Below are the code and all the weights of a small trained network. Each question names an input and a class and asks about switching units off, where a switched-off unit gives its printed mean instead of its output.

import numpy as np


def w(rows, s, z=0):
    codes = np.array(rows[::2]) - 128.0
    scale = np.full(codes.shape[1], s)
    scale[-1] = z or s
    return codes * scale


def f(y):
    return y / 2 * (1 + np.tanh(0.7978845608 * (y + 0.044715 * y**3)))


def log_softmax(a):
    a = a - a.max(-1, keepdims=True)
    return a - np.log(np.exp(a).sum(-1, keepdims=True))


def net(x, mask):
    res = np.array(x, float).reshape(1, 5) / 4 @ E
    y = f(res @ A[0][:, :-1].T + A[0][:, -1])
    res = res + np.where(mask, y, B[0][:, -1]) @ B[0][:, :-1]
    return log_softmax(res[-1] @ U[:, :-1].T + U[:, -1])


A, B = {}, {}
E = w([
[204,64,69,89,21,108,158,116,242],'x0',
[62,150,99,242,36,59,146,222,116],'x1',
[3,69,237,66,106,32,158,82,141],'x2',
[184,211,213,150,28,108,79,44,105],'x3',
[179,193,101,2,114,41,159,186,63],'x4',
],0.0062)
A[0] = w([
[88,72,192,98,120,72,168,99,153,68],'N1',
[127,121,130,57,166,185,90,68,112,97],'N2',
[162,65,80,109,67,127,179,90,180,121],'N3',
[144,197,40,186,112,152,94,168,111,89],'N4',
[130,92,157,128,163,208,118,47,149,18],'N5',
[195,153,85,140,135,187,104,145,119,41],'N6',
[90,66,88,94,182,173,190,191,154,102],'N7',
[173,97,93,118,66,111,193,95,205,119],'N8',
[70,111,177,111,125,97,189,80,147,55],'N9',
[66,115,167,87,73,110,146,80,119,74],'N10',
[138,209,82,25,84,82,152,218,47,83],'N11',
[44,128,137,144,64,100,133,180,129,155],'N12',
[179,212,54,145,136,156,80,163,114,68],'N13',
[110,157,194,133,187,195,136,143,48,125],'N14',
[134,201,179,129,52,128,63,72,137,73],'N15',
[163,99,159,43,215,162,61,88,178,121],'N16',
[107,124,130,219,88,53,124,196,132,110],'N17',
[81,124,189,78,119,46,199,132,116,110],'N18',
[97,94,124,219,139,157,107,83,169,43],'N19',
[50,167,70,173,88,86,145,198,123,101],'N20',
[91,137,181,138,163,141,126,131,80,136],'N21',
[167,209,196,168,34,118,70,83,122,79],'N22',
[173,172,200,149,71,125,45,61,131,87],'N23',
[96,185,154,166,211,116,86,137,76,124],'N24',
[183,71,152,132,55,149,161,130,255,144],'N25',
[118,146,141,181,156,150,102,94,52,10],'N26',
[125,184,65,199,106,101,174,151,113,61],'N27',
[176,128,137,55,188,126,121,80,141,125],'N28',
[104,86,164,232,125,168,98,111,177,54],'N29',
[191,148,74,168,113,172,130,154,69,120],'N30',
[107,90,115,186,115,149,89,75,191,70],'N31',
[72,205,139,185,190,125,131,116,92,77],'N32',
[68,127,166,122,143,96,153,88,102,139],'N33',
[71,15,90,132,203,126,142,225,158,68],'N34',
[192,182,100,42,113,27,165,161,132,102],'N35',
[66,194,191,165,200,173,119,161,105,50],'N36',
[246,142,79,174,131,197,99,164,120,105],'N37',
[39,93,164,124,105,44,134,110,136,93],'N38',
[189,135,47,201,145,137,63,132,88,84],'N39',
[105,42,126,208,146,155,66,97,185,106],'N40',
[100,124,125,234,95,62,113,197,116,100],'N41',
[115,117,125,36,219,173,111,51,135,80],'N42',
],0.0066,0.0012)
B[0] = w([
[151,56,152,97,137,183,163,81,90,197],'N1',
[168,153,120,114,68,121,66,127,150,198],'N2',
[181,115,156,192,87,51,151,213,98,211],'N3',
[161,91,153,98,133,173,130,83,112,194],'N4',
[159,171,127,95,138,112,107,115,176,205],'N5',
[157,80,175,85,145,142,156,80,97,188],'N6',
[87,182,27,76,110,158,176,177,86,225],'N7',
[181,115,196,190,117,70,154,226,79,212],'N8',
[155,91,138,77,152,193,161,90,118,181],'N9',
[137,86,120,107,129,165,183,85,108,178],'N10',
[25,194,207,128,254,71,99,109,226,226],'N11',
[198,103,129,72,90,162,67,51,118,195],'N12',
[124,80,159,86,182,171,174,85,95,198],'N13',
[156,122,161,179,88,61,129,186,102,202],'N14',
[23,148,31,83,95,165,197,154,85,193],'N15',
[211,158,76,103,44,159,47,84,158,243],'N16',
[187,152,135,64,61,144,51,81,169,207],'N17',
[111,72,155,110,157,165,136,81,147,207],'N18',
[56,168,153,71,194,87,122,100,212,200],'N19',
[181,198,90,96,12,148,57,97,168,207],'N20',
[122,89,158,165,120,94,141,150,111,173],'N21',
[51,175,30,79,123,166,180,162,69,216],'N22',
[45,163,41,77,110,177,152,185,57,205],'N23',
[160,95,187,174,89,65,135,217,76,200],'N24',
[150,122,183,196,100,39,169,209,88,236],'N25',
[143,146,158,119,133,112,166,174,104,166],'N26',
[175,118,155,78,101,140,97,69,128,172],'N27',
[153,175,128,107,72,108,42,126,171,200],'N28',
[71,188,177,72,213,79,121,104,221,213],'N29',
[130,71,162,89,165,177,141,62,106,189],'N30',
[85,155,192,134,183,49,136,157,172,190],'N31',
[157,124,168,174,82,89,145,171,123,188],'N32',
[169,105,128,138,136,158,167,128,112,178],'N33',
[95,165,33,53,116,180,167,170,56,253],'N34',
[64,170,180,147,210,64,133,137,176,216],'N35',
[163,151,190,139,90,112,139,197,72,204],'N36',
[139,84,174,114,151,185,174,96,129,241],'N37',
[164,74,145,87,140,194,152,70,107,212],'N38',
[165,91,140,105,180,170,156,72,88,198],'N39',
[88,184,140,86,201,79,137,129,163,227],'N40',
[216,165,103,80,57,120,57,86,180,212],'N41',
[178,161,105,96,68,133,71,131,129,237],'N42',
],0.006,0.0057)
U = w([
[178,172,106,101,61,131,30,83,164,110],'0',
[137,38,161,104,170,165,194,54,105,110],'1',
[60,209,172,116,220,73,134,128,200,104],'2',
[68,180,8,103,117,150,200,181,77,114],'3',
[165,114,187,171,98,72,166,221,98,113],'4',
[109,117,109,165,135,122,117,119,132,254],'5',
],0.013,0.0076)

Each question gives the input, the list of numbers given to net, and the class t.
The units are the neurons (one row each of A and B). Each row of codes is followed by its name. A weight is (code - 128) times the scale printed after its matrix; where a second scale follows, it is the last column's (A, B and U).
mask holds one flag per neuron, in row order. A switched-off neuron (its flag False) gives its mean, the last column of its row in B, instead of its output. The means were averaged over made-up inputs and are rounded, as every weight is.
A unit's drop is (log p(t) with every unit on - log p(t) with that unit switched off) / (log p(t) with every unit on - log p(t) with every unit switched off).
The circuit of an input: a set's keep is (log p(t) with only the set's units on - log p(t) with every unit switched off) / (log p(t) with every unit on - log p(t) with every unit switched off). Starting from the 12 units with the biggest drops (on a tie, the unit counted first), units are removed one at a time, each time the one whose removal leaves the highest keep (on an exact tie, the one counted first), for as long as the keep stays at least 0.8.
units of the circuit, in order: the units of the circuit, biggest drop first
k most important neurons: the k neurons with the biggest drops, biggest first
drop of u: that unit's drop, to one decimal
input [-7,-8,-6,-4,-8], class 0: units of the circuit, in order -> (N16)
input [-8,-7,3,0,7], class 4: units of the circuit, in order -> (N24; N14)
input [8,8,8,-7,5], class 0: 4 most important neurons -> (N20; N17; N12; N41)
input [-6,1,2,6,-5], class 3: units of the circuit, in order -> (N22; N23)
input [6,4,1,7,1], class 3: 2 most important neurons -> (N22; N15)
input [0,3,1,8,6], class 3: 3 most important neurons -> (N22; N15; N23)
input [-7,7,0,3,-2], class 0: 2 most important neurons -> (N41; N17)
input [5,-6,-7,0,3], class 1: 3 most important neurons -> (N37; N13; N6)
input [-3,1,6,1,-6], class 1: 4 most important neurons -> (N38; N1; N11; N9)
input [-2,-1,0,-8,-6], class 3: 3 most important neurons -> (N34; N7; N11)
input [8,-7,7,2,-3], class 4: 2 most important neurons -> (N25; N8)
input [-7,-6,5,-1,3], class 4: 2 most important neurons -> (N24; N14)
input [3,3,-7,1,8], class 2: 2 most important neurons -> (N11; N35)
input [-1,1,-5,3,-7], class 2: most important neuron -> (N29)
input [-4,-8,-3,-8,6], class 0: 3 most important neurons -> (N16; N28; N42)
input [6,6,-4,-5,-6], class 0: 4 most important neurons -> (N41; N20; N17; N11)
input [1,-1,7,-8,0], class 3: 3 most important neurons -> (N34; N7; N37)
input [0,-7,-2,1,-8], class 2: drop of N40 -> 0.5
input [3,8,-2,3,3], class 0: drop of N35 -> 0.0
input [6,4,1,-2,-4], class 4: drop of N11 -> 0.1
input [1,8,6,8,3], class 0: units of the circuit, in order -> (N17)
input [-8,0,8,-6,-2], class 1: drop of N9 -> 0.2
